Below are the code and all the weights of a small trained network. Each question names an input and a target symbol and asks about switching units off, where a switched-off unit gives its printed mean instead of its output.

import numpy as np


def w(rows, s, z=0):
    codes = np.array(rows[::2]) - 128.0
    scale = np.full(codes.shape[1], s)
    scale[-1] = z or s
    return codes * scale


def softmax(a):
    e = np.exp(a - a.max(-1, keepdims=True))
    return e / e.sum(-1, keepdims=True)


def log_softmax(a):
    a = a - a.max(-1, keepdims=True)
    return a - np.log(np.exp(a).sum(-1, keepdims=True))


def net(x, mask):
    ids = ['ΛΞΠΣΦΩβγεζηθτψ'.index(c) for c in x.split()]
    T = len(ids)
    res = E[ids] + P[:T]
    u = 0
    for l in range(2):
        r = res
        for j in range(3):
            rows = slice(2 * j, 2 * j + 2)
            q, k, v = (r @ M[l][rows].T for M in (Q, K, V))
            z = softmax(np.where(np.tri(T) > 0, q @ k.T / 2**0.5, -1e9)) @ v
            o = O[l][rows]
            res = res + np.where(mask[u + j], z, o[:, -1]) @ o[:, :-1]
        u += 3
    return log_softmax(res[-1] @ U[:, :-1].T + U[:, -1])


Q, K, V, O = {}, {}, {}, {}
E = w([
[131,149,86,155,138,144,98,118,184],'Λ',
[56,119,75,107,173,136,83,66,168],'Ξ',
[136,80,101,148,108,135,101,121,166],'Π',
[10,113,94,102,74,103,85,41,218],'Σ',
[21,115,62,185,135,164,118,64,213],'Φ',
[162,156,182,136,72,145,204,57,169],'Ω',
[53,116,150,194,114,100,132,18,153],'β',
[153,156,106,164,97,109,93,76,197],'γ',
[146,89,113,177,172,111,78,127,164],'ε',
[49,59,100,59,105,117,174,92,70],'ζ',
[144,106,148,92,153,145,180,98,103],'η',
[152,94,76,138,142,54,132,184,109],'θ',
[17,104,166,85,125,44,203,119,201],'τ',
[252,206,124,199,88,75,187,165,165],'ψ',
],0.019)
P = w([
[129,154,168,109,151,180,36,173,108],'0',
[151,106,134,219,156,162,139,172,113],'1',
[183,174,78,68,155,146,140,96,148],'2',
[99,194,180,174,58,117,91,108,51],'3',
[150,49,98,224,150,143,205,122,163],'4',
[212,168,47,19,146,121,221,63,150],'5',
[108,191,165,145,25,93,165,99,31],'6',
[140,21,71,244,143,134,244,81,179],'7',
],0.012)
Q[0] = w([
[116,130,141,101,86,72,98,69,75],'L0H0',
[100,128,189,145,127,110,60,152,100],'L0H0',
[109,80,183,157,140,147,176,152,130],'L0H1',
[130,71,144,103,153,158,138,152,122],'L0H1',
[112,55,47,244,139,160,213,53,110],'L0H2',
[177,143,77,64,110,161,133,133,148],'L0H2',
],0.011)
K[0] = w([
[83,127,117,80,124,80,149,185,195],'L0H0',
[78,159,213,124,138,93,102,200,141],'L0H0',
[91,154,175,155,105,151,116,162,77],'L0H1',
[94,159,180,142,156,125,85,136,132],'L0H1',
[62,145,85,141,52,142,244,48,127],'L0H2',
[213,162,87,123,133,185,98,112,98],'L0H2',
],0.011)
V[0] = w([
[149,102,56,114,136,151,54,149,145],'L0H0',
[143,111,89,125,136,84,204,104,201],'L0H0',
[109,85,55,159,98,119,195,112,123],'L0H1',
[63,134,182,207,164,255,173,225,105],'L0H1',
[95,169,152,154,209,19,179,65,137],'L0H2',
[217,87,220,124,71,207,143,88,90],'L0H2',
],0.0088)
O[0] = w([
[152,76,83,61,128,97,127,114,137,138],'L0H0',
[98,77,133,133,173,255,119,224,118,253],'L0H0',
[109,5,180,154,56,130,192,151,152,179],'L0H1',
[53,191,151,75,234,106,219,148,157,38],'L0H1',
[144,197,20,155,119,142,160,68,89,247],'L0H2',
[142,84,254,165,156,156,43,30,90,68],'L0H2',
],0.0075,0.0069)
Q[1] = w([
[218,170,144,33,175,152,95,160,164],'L1H0',
[195,57,90,132,254,185,184,133,221],'L1H0',
[94,164,84,161,5,118,131,92,13],'L1H1',
[51,127,206,108,162,94,153,228,134],'L1H1',
[175,95,185,153,169,238,107,197,242],'L1H2',
[147,123,158,81,23,93,140,123,62],'L1H2',
],0.0073)
K[1] = w([
[110,200,146,90,151,120,54,153,145],'L1H0',
[73,145,146,91,103,151,128,112,143],'L1H0',
[168,87,120,150,125,118,209,130,82],'L1H1',
[81,154,182,123,69,96,137,158,146],'L1H1',
[143,108,68,194,158,170,116,131,196],'L1H2',
[132,84,107,128,82,114,124,134,4],'L1H2',
],0.011)
V[1] = w([
[119,167,167,106,50,170,122,97,239],'L1H0',
[198,176,165,107,91,135,195,188,110],'L1H0',
[50,177,173,52,92,103,92,148,89],'L1H1',
[160,128,155,111,255,186,156,142,83],'L1H1',
[170,131,112,47,118,196,118,130,88],'L1H2',
[130,143,185,128,120,68,111,189,77],'L1H2',
],0.0086)
O[1] = w([
[26,188,154,2,101,162,130,90,231,157],'L1H0',
[201,110,97,155,123,228,227,108,187,56],'L1H0',
[140,94,86,113,57,191,125,146,83,1],'L1H1',
[133,139,159,49,121,72,179,139,30,89],'L1H1',
[191,193,145,88,28,34,147,137,98,121],'L1H2',
[139,100,139,96,146,127,151,94,191,29],'L1H2',
],0.01)
U = w([
[92,38,170,143,3,132,102,119,133,141],'Λ',
[80,196,108,172,75,217,129,215,107,48],'Ξ',
[144,58,184,109,118,72,106,169,202,174],'Π',
[134,192,186,182,187,43,98,132,149,37],'Σ',
[136,159,116,106,96,99,161,113,94,205],'Φ',
[156,146,143,158,87,150,58,86,158,68],'Ω',
[92,139,209,182,111,193,74,89,119,83],'β',
[49,76,202,114,88,99,146,195,230,48],'γ',
[152,94,69,103,106,189,69,63,154,84],'ε',
[124,166,162,107,126,183,112,121,123,201],'ζ',
[155,10,130,177,106,140,97,142,118,254],'η',
[165,170,89,140,134,142,198,48,178,153],'θ',
[159,184,87,122,114,142,78,155,119,100],'τ',
[153,149,168,117,156,147,92,182,156,211],'ψ',
],0.0056,0.0036)

Each question gives the input, a string of symbols that net reads in full, and the target symbol t.
The units are the heads (2 rows each of Q, K, V and O). Each row of codes is followed by its name. A weight is (code - 128) times the scale printed after its matrix; where a second scale follows, it is the last column's (O and U).
mask holds one flag per head, layer by layer. A switched-off head (its flag False) gives its mean, the last column of its rows in O, instead of its output. The means were averaged over made-up inputs and are rounded, as every weight is.
A unit's drop is (log p(t) with every unit on - log p(t) with that unit switched off) / (log p(t) with every unit on - log p(t) with every unit switched off).
The circuit of an input: a set's keep is (log p(t) with only the set's units on - log p(t) with every unit switched off) / (log p(t) with every unit on - log p(t) with every unit switched off). Starting from all 6 units, units are removed one at a time, each time the one whose removal leaves the highest keep (on an exact tie, the one counted first), for as long as the keep stays at least 0.8.
units of the circuit, in order: the units of the circuit, biggest drop first
unit that matters most: the unit with the biggest drop
which heads matter: for each layer, one digit per head in row order, 1 if its drop is at least 0.15 and else 0, layers parted by /
input Ξ ε Ξ Π Φ Σ θ, target η: which heads matter -> 010 / 100
input Φ β ζ Φ θ, target Ξ: which heads matter -> 011 / 011
input ζ Φ Φ ε ψ, target Ξ: units of the circuit, in order -> L0H2; L1H2; L0H0
input γ ζ θ ε τ ψ, target Σ: units of the circuit, in order -> L1H1; L0H2
input θ Λ Λ τ θ, target θ: which heads matter -> 001 / 100
input ψ τ ψ γ Λ, target θ: units of the circuit, in order -> L0H2; L1H0
input θ Π Λ Ω Σ η ζ Λ, target η: units of the circuit, in order -> L1H0; L0H1; L0H0
input Π γ Ξ ζ Φ, target Ξ: units of the circuit, in order -> L1H2; L0H2
input ζ τ Ξ Ξ, target Ξ: units of the circuit, in order -> L0H0; L0H2
input Ω β η ζ Φ θ Σ, target η: units of the circuit, in order -> L0H1; L1H0
input Φ Π Σ ψ γ, target γ: units of the circuit, in order -> L1H0; L0H2
input β Φ Φ, target Ξ: units of the circuit, in order -> L0H2; L1H2
input τ τ γ ε Π, target θ: units of the circuit, in order -> L0H2; L1H0; L1H1
input Ξ Λ ζ, target Φ: which heads matter -> 010 / 011
input Φ ψ θ Σ τ β β, target Ξ: which heads matter -> 101 / 000
input ζ ψ ψ Φ, target θ: which heads matter -> 000 / 100
input Ξ β τ ψ θ ζ β, target η: which heads matter -> 011 / 100
input τ β β Φ Φ Λ ψ ψ, target Ξ: unit that matters most -> L0H0
input Φ Λ Π ζ β Ξ Ξ Ξ, target Σ: which heads matter -> 001 / 110
input ψ ψ Ξ ε β, target Σ: unit that matters most -> L1H0
